Rows lie near named flat spaces through zero. A row that begins with a name and a colon came from that space; any other row is followed by the name of its block's space that it lies nearest.
pezilal: [  61   80 -117  -68 -215  -50 -111   69 -119  153   11  203 -130   -3
  -20   50  -31  135   19   75  -25   22   93  190   71  -45  -47  -25
   52   85]
taramfave: [ -11   51   14  -85  101  150  -10   64  -35 -156  -92 -106   11   85
  150  -80   -4 -123 -126  117   27  -31 -136  -32  -14    6   51 -120
   60   96]
sudepkol: [  81  233  -87  -65 -131  -45    0   71 -194  109   33  195 -180    7
  -14  -10   53   49 -298  101  -17 -115   50   82   49  -78  -19 -138
   54  220]
negefov: [ 107  191  -30   26   57 -268  336  -81 -283  -29  186  179 -165 -349
 -293 -164  320   23 -159  -61 -135 -110  156   24 -107 -220    2   43
   61  219]
taramfave: [ -15   -9   50  141  180   15  101 -113   27 -115  -14  -17  -19 -231
  -79 -105  148 -291 -154  -42  -12  -29  -47 -158  -38  -61    0  -28
   -6   36]
fofavuzo: [ -12  -13  134  381  -96  -52   68 -219   65   82  -15   29   70 -148
 -169  134  154 -169  -37 -123   23   17  123 -121  -18   15  -65  167
  -79  -35]
taramfave: [ -78  -65 -153 -132  166   69  -14   19   82 -182   18   91 -111 -315
   -7 -257  -44 -228  -51   55  -65   58  -97   44   97 -136  -53 -135
    5  -16]
negefov: [  69   27  -10 -170   71  117 -152   60   10  -18  -71 -143   -4  184
  111   16  -10  -67 -106   56   36   36  -42    9    2   18   31  -66
   80    5]
taramfave: [ -44  -56  -11  353 -300   56 -100  -44    4  186 -169  227   -1   -1
  136  202  -61   55  226  100   58  -24  -11  -40   50  171  -82  -32
 -147   67]
sudepkol: [ -15  -40  122  180   27   31  -91 -138  173   65   -9  -95   70   -9
 -114  103   29 -240 -185 -134   63   49   49 -121   36   14  -28   95
   -9 -136]
negefov: [ -50  -72  191  128  -36  114  -82   11   38  -36  -40 -186   80  160
  110   -5 -119  -13  -34  142  101   -8  -84 -159   70  135   -7  -86
  102  -12]
vamapotug: [ -97  146 -180 -133 -168  -21   -8  153   13  115   18  279  -41  118
   60  100 -209  175 -116  -52   -6 -108  -45  212   63  -25   34  -36
 -147   17]
taramfave: [  67  131   -2   59 -107  -43  -16   19 -134  128   32  122 -143    0
   -3   -6   36   43 -221  113   17 -110   36  -59   61    4  -45 -152
   44  164]
negefov: [  20  -80  266  372  143  -53  206 -219  -36 -110   26 -182   64 -209
 -128  -90  244 -193  -18    0   18  -38   23 -345  -88   40  -24   36
   54   50]
negefov: [-331 -200  192  253 -138  169  -82   97  123 -186  -64   32  140  -45
   84  -86 -417 -107  111  145  113   32 -264   22  172   79   42  -40
  146  -90]
fofavuzo: [ 224  156 -174 -264   84  -95   22    8 -194   45   43   50 -184  -73
  -66  -64  263   30  -88    7 -105    9  141  105  -80 -145  -14  -35
   50  151]
negefov: [  29  100   25  -54   -9  -38  137    1 -115  -79   79  -51  -21  -15
  -27 -103   77   81  -83   77  -34  -39   51    6   -2  -50  -20  -28
   46  104]
vamapotug: [  32   54   16   29 -197  -20  -94  -11   22  167   -7   14   51  183
  -26  201  -33  116    1  -60   34   35  118   99   22   41  -19  122
  -28  -52]
fofavuzo: [ 107  143   26 -158  -99   53 -152   82 -132   46    7  -73  -81  178
   18   -2    2   15 -242  139   32   22   57   99   71  -43   -3  -74
  211  109]
fofavuzo: [ -74  -92 -185  -99 -119  -20  -60   22  159   70   32  136   14  -44
   23   39 -156  168  258  -57  -48   93   61  166   90    6  -93   60
 -189 -163]
negefov: [-177   98 -178 -298 -151  224 -154  302  -49 -173  -96  185  -57  104
  234 -122 -361   12  -93  233   14    7 -232  363  167  -81   60 -185
  115  107]
pezilal: [-295 -232  -96   29  -19  -17  140  111   26 -271   59  259   -7 -421
   -6 -306 -291   64  429  105  -82   55 -193  178  104  -84   -7  -40
   15  -52]
vamapotug: [ 191  140  -60 -126 -118   98 -219   29  -32  214 -139  -93   -8  394
  172  262   82   82  -96   33   56    9   92   32  -35  108   -8  -18
  -46   57]
vamapotug: [ 119  -23  -39 -116   93  145 -266  135 -108   47 -230  -18  -73  195
  209   91    4 -122   33   94   60    8 -168   10  -92   70  134 -126
  157  106]
sudepkol: [ -45  129   18 -229   -9 -107  312  177 -249 -189  179  -38   -2   85
   49 -227  -74  407   40  162  -64 -144  -46   88  -32  -43   65  -91
   84  169]
taramfave: [ 128  102  181  242   14 -229  286 -132 -220   89  104  -35   -3  -38
 -170   47  293  133  -43  -68  -20 -153  135 -214 -173   25   33   82
   13  151]
negefov: [ 121  164  -42    3 -135  -85   92  -17 -164  119   50   64  -93   50
   12   28  139  198  -73   91  -31  -91  135  -21   -7   15  -73  -67
  -55  170]
sudepkol: [-259 -161   11   83   57   68  145   12  116 -297   71   47   29 -330
   18 -318 -206  -85  116  133  -30   19 -163  -32  149  -44  -71 -113
  -16  -51]
sudepkol: [ 232  157 -285 -128 -263   17 -276  -11  -87  310 -152  241 -162   80
   36  272  171   26   41   -8  -45  115  224  281    2  -45  -93   59
  -86   96]
taramfave: [ 159  148 -196 -271  -83 -119  -11   45 -132  128   88  110 -140   19
  -64   13  111  205  -12  -10  -92   25  186  205   -6 -109  -49   18
  -13   70]
pezilal: [  34 -114  173  307  119 -154  153 -160  -48   19   45  -24   15 -222
 -183  -14  190  -89  103 -105   -7  -36   35 -236 -120   20   24   90
   37   -3]
fofavuzo: [  86   72 -192 -292  -65   15 -107   86  -66   17   23   63 -120    5
   33  -64   -3   96   17   92  -64   84   83  219   68  -94  -60  -55
   41   44]
vamapotug: [-488 -206 -122  168 -301   40  -53  145  225 -113   30  509   43 -379
  -77 -101 -586  -37  255  -23   -6   85 -208  381  279 -103  -19   67
  -49 -202]
sudepkol: [ -23 -140 -124 -354  451  122  -33   51  249 -200  -39 -242   79   64
  140 -115  -45 -156   37 -139  -24   51 -176  -78  -85   -4   86  -49
 -119 -211]
negefov: [  72   25   82  -21   46  138 -122   12  -32  -37  -99 -179    4  157
  121    5   43 -118 -128  125   62   13  -50  -93    2   57   14  -96
  115   70]
sudepkol: [ 163  129   78  -37  100   74 -185  -18   66  214 -152 -189   91  455
   68  361  117 -136 -306 -213  112  -60    3 -110 -159  107  145   90
  -35  -46]
vamapotug: [  69  195 -416 -224  -68  -15 -131   68  -64  129 -106  484 -230 -220
  -70   93   95 -194 -134 -141 -113   38   45  402  -16 -246   20   32
 -102  107]
vamapotug: [-236 -182  130  258  -91   87  -38   28  101 -102 -100   73  152  -62
   16   44 -241 -109  216  -19   69   48 -179   51   30   58   80  104
   53 -105]
fofavuzo: [-135 -100  -49  215 -155   57  -72   26  110  108 -112  211   27    0
  141  124 -194   47  182   22   51  -51 -113  -34   60  143  -26  -58
 -181  -38]
taramfave: [-110   16    3  166 -250   29  -74   57  -30   74  -34  225  -43  -40
   24   40 -175   26  -15  105   42  -32  -46   86  126   24  -33  -59
   27   62]
fofavuzo: [  40  -48   24  -11  155  107 -126  -79  167   -5 -105 -167   84   88
   18  109   72 -251  -82 -136   41   77  -17  -73  -56   21   32   80
  -40 -127]
pezilal: [ -76   54 -106 -237 -239  171 -288  189   26   -2 -101   76   28  220
   98  100 -270   12   -5   69   37  145  -41  410  128  -60   42   59
  136  -45]
taramfave: [ 302  158  -27 -158  -34   57 -140   25 -121  244 -121 -214  -29  507
  262  243  190  238  -56  102   55  -76  105 -143 -112  202  -11 -116
  -79  137]
pezilal: [  98   30   12  -39   46 -122  -12  -12  -37  141   86    0  -68   32
  -97   36   64   68  -96  -77   -4  -43   78  -65  -29   -7   11   -2
   28  -13]
negefov: [ 168  183  -78 -269  -65 -149   27   74 -137  176  162  -21 -108  210
  -29   24   56  340 -148   16  -39  -77  173   54    3  -19  -31  -53
    2   68]
pezilal: [ 236   73  132   31   85 -231  184 -105 -175  155  109 -184   18  150
 -124  114  312  245   41 -119  -25  -89  197 -191 -216   61   42  119
    1   56]
negefov: [-137  192 -210 -435 -430  175 -311  448 -114   68  -23  258 -109  410
  291   10 -562  370 -133  318   58  -28 -145  504  283  -10   31 -236
  159  114]
pezilal: [ 188  113  259  178   51 -112  102  -83 -177  149   46 -217    4  232
  -33  105  229   98 -223   14   72 -172   80 -337 -132  130   47  -42
   88  142]
fofavuzo: [ 271  221 -218 -208 -223  -47 -300   -4  -85  365  -26  163 -200  139
  -80  242  161   27 -220  -49  -26   89  283  245   50  -94  -89   44
   16   62]
sudepkol: [-154   15  -81   71 -124  136  -44   42   81  -65  -86  168    0  -73
  105  -18 -162 -109  -47   82   19   -6 -109   91  119   -5  -41  -77
  -85   25]
sudepkol: [-105 -174  102  -19  277   18   64  -45  217 -160   61 -223  137  -37
  -38 -101  -75 -122   27 -137   17   31 -101 -161  -26   19   48   49
  -29 -220]
taramfave: [ 261  231 -202 -397 -154 -231   45   80 -250  216  156   69 -127  183
 -101   94  175  464   62  -48 -122   15  310  298  -81 -109  -20  113
    4   94]
sudepkol: [-274 -391  223  378  191   33  124  -73  163 -268   12  -58  111 -375
  -17 -261 -185 -189  318   60   39   16 -255 -295   48   91    4  -62
   51 -143]
pezilal: [-268  -67 -300  -66 -171  320 -277   96  233 -180 -209  341  -48 -279
  148  -87 -316 -382   30  115  -15  194 -184  386  262 -138  -93  -76
  -75  -62]
fofavuzo: [ 146  100 -252   -5 -129  -17  -60  -86 -105  105  -80  266 -193 -261
  -39   22  242 -100   52   47 -101   82  168  160   14 -119 -136   -9
  -89  152]
pezilal: [  -1   93  -30  -13  -96    6  121   67 -129  -22   39   41  -72   47
  157 -112  -32  229  -21  231   -9 -134  -27  -79   60   71  -72 -218
  -58  181]
taramfave: [  48  229   32    3 -173 -116  118   50 -251   56   82  135  -77   24
 -117   16   73  127 -205   37  -22  -99   90  136  -16  -99   40   27
  124  199]
vamapotug: [  82  122 -145  -91 -142  -89  -81  -28  -64  120   11  208  -80 -116
 -214  118  117  -75  -55 -154  -71  117  186  324  -12 -195   -2  208
   47    2]
sudepkol: [ 319  253   41 -427  196 -126   85   47 -197   77  121 -364    5  449
  -30   80  281  254 -259 -100  -27  -75  179  -25 -213  -28  117   63
  101   74]
fofavuzo: [-322 -218 -113  -51  -19   35  -11  185  175 -130  -10  238   86 -113
   72  -71 -442   85  341  -62   -7   25 -256  213   75    0   92   24
  -78 -194]
vamapotug: [-125 -265  120  312   41   76  -50  -90  129  -83 -100  -14   76 -201
   22  -36  -72 -194  265   30   47   75 -123 -160   24   95  -21    8
   10  -99]
vamapotug: [ 271  146   60 -225   85  -45  -56   31 -191  104   20 -248  -49  313
   19   70  213  127 -159   31   12  -26  118  -55 -122   20   60  -19
  160  110]
pezilal: [  99   66   48  135 -129   -2  -26  -96  -17  145    3  -50  -32   82
   34   80  103   66  -91   89   32  -34  130 -148   51   94 -123  -64
  -68   66]
vamapotug: [ 118   27  -84   30 -144 -114  -92  -86   37  268   58   98  -78    0
  -95  145   77  116   11  -77  -19   35  214   10   47   17 -120   53
 -110  -56]
pezilal: [ 111  154 -223 -359 -171  -38 -287  169  -48  253   42  192 -172  179
  -32  120 -122  137 -183  -29  -15   49  111  329  105 -104    0  -21
   82  -10]
fofavuzo: [ 100  135  -41   44  -48  -89    8    1 -196   98  -15  194 -142 -109
 -109   35  154  -72 -142  -15  -29  -56   49   69  -58  -99   42   -2
   94  173]
[  14   41    8 -124 -190  287 -428  111   96   76 -165 -123   10  359
  220  132 -213 -113 -207  189  129  113  -46  112  188   83  -40 -114
  138  -24]	fofavuzo
[-258 -195   12   -8  142  -16  148  101   54 -281  150   87  -44 -355
  -18 -405 -278   -4  110  136  -38  -33 -223  -48  144  -64  -11 -188
   82  -49]	vamapotug
[ 114  -18  102   67   82   37 -106  -58   22   98 -105 -163   62  192
   32  177  117  -97  -32  -84   64    7    8 -135 -113   94   65   62
   22  -31]	sudepkol
[ -66   83  -67 -279  112  117  -60  157  -25 -191   44   -9 -105  -36
   54 -250 -146 -138 -313  147   -6  -15 -144  101  127 -134   28 -207
  172   69]	taramfave
[   9  121  -41   13    3   30    8   -7  -67  -34  -12  106 -103 -129
  -40  -70   71 -182 -258   46  -13  -40  -13   23   39 -101  -14  -83
   48  126]	taramfave
[ -73  -55   52  152   99  223 -103  -65  157 -111 -198  -86   89    3
  126   49    1 -369 -103    0   72   32 -151 -115   -1   54   21  -29
  -48  -28]	taramfave
[  92   29   13   97   63  -94   37  -80  -84   65    4   69  -77 -145
 -131   19  186 -116  -65  -77  -26  -22   57  -58  -80  -57   19   37
   38   64]	negefov
[ 210  101  148   18  -29 -107    8  -76  -97  197   52 -220   39  293
  -54  186  199  177  -93  -61   38  -42  188 -140 -108   92   10   90
   36   24]	pezilal
[  20   82  121   20  164  -68   35    4    6   64   79  -62  -20   85
  -95   17   17 -100 -381 -121   55 -146  -52 -180  -41   -7   97  -51
   61   -4]	sudepkol
[-164  -45 -120  123 -219  120 -209   80   43   19 -161  358  -50 -171
   19   70 -213 -210   67   27   22   83 -121  274  118  -67   15   18
   39    6]	fofavuzo
[ 204  -48  147  283  -54 -100  -58 -311  100  250   -4 -192   85   30
 -192  269  327  -78   53 -193   24  119  317 -196  -81   81 -119  257
  -89 -132]	pezilal
[ -98  -65  109    2   16   52   59   43   50 -117   61 -156   77   86
   96 -119 -154  114   23  124   40  -35  -82 -113   76   86  -22  -98
   19  -36]	vamapotug
[ -57  -64   -4  151 -175  -60   14    7  -53   58   -6  171   -7  -99
  -28   36  -67  119  232   32  -10   15   17   78   23   25  -23   49
   -6   17]	sudepkol
[ 167   24  100  136    3 -163   75 -125 -113  153   43  -59   -9    9
 -141  116  248   74   47  -97  -12  -21  168 -123 -131   28    2  119
   19   37]	pezilal
[  56   -6    3  147   24 -257  184 -137  -45  120  138  136  -42 -245
 -273   30  189   52   70 -208  -76  -29  165  -42  -95  -78  -15  163
  -72  -32]	negefov
[ -64 -127 -123  134 -179  230 -419   31  146  119 -345  230   29   19
  126  290 -142 -321  201  -54   74  184 -115  239   30   40   46  108
   -9  -88]	negefov
[ 136  -48  393   70  458 -323  597 -235   26  -85  362 -659  247  203
 -148 -110  330  393    0 -211  -17 -226  158 -666 -280  185   27   97
 -167 -134]	fofavuzo
[   1  -57 -105 -127   -2 -137  -67    3  172  200   57   71   82  114
 -130  233  -76  140  147 -339  -23   64  102  161  -69  -13   60  256
 -154 -266]	sudepkol
[ -50 -157  379  483  335 -185  487 -237  -73 -218   96 -221  151 -292
 -188 -158  284 -114  119 -115   -4 -160  -75 -508 -247   70   92   90
    9   35]	taramfave
[-158 -102   13  -85   42   15   39  119   39 -149   59    8   41  -37
   31 -147 -232   78  111   45   -1    1 -142   66   56  -13   51  -40
   63  -69]	pezilal
[-241  -53 -104  -56 -145  276 -141  154  174 -142 -135   77   67  102
  304  -49 -379  -16   51  198   60   21 -226  124  197   83  -43 -170
 -104  -37]	vamapotug
[ 264   58  190  136  369 -199  251 -240  -65   92   50 -302   61   66
 -166  124  499  -79 -146 -280  -11 -131  138 -424 -332   54   92  137
  -81   17]	pezilal
[  94  -49  -81 -145   59 -195  -39  -20   71  202  103   28    6   48
 -176  152   40  150  128 -285  -47   55  149   90  -93  -37   44  204
  -67 -195]	sudepkol
[  23    0   57  207 -209 -213  156  -30 -287   33  170  224 -188 -362
 -190 -208   72  188  130  209  -71  -33  128    7   87  -77 -115  -76
  181  204]	sudepkol
[ 122  185 -123 -212  -53   82 -117   43  -12   99  -90  -31   -5  274
  102  175   73   14 -171  -37    7    7   68  135  -38   -9   18   24
  -70   45]	sudepkol
[ 109  -94   41  261   -4   35 -237 -323  320  231  -65 -108   51  -86
 -178  249  207 -376 -120 -239   46  186  241 -163   50   28 -168  198
 -153 -248]	pezilal
[  36   -1    1  105 -118  -59 -129  -66   92  229  -28   80   36   81
 -108  257   10  -22   -5 -196   33   45  113   57  -19   22    6  177
  -66 -121]	sudepkol
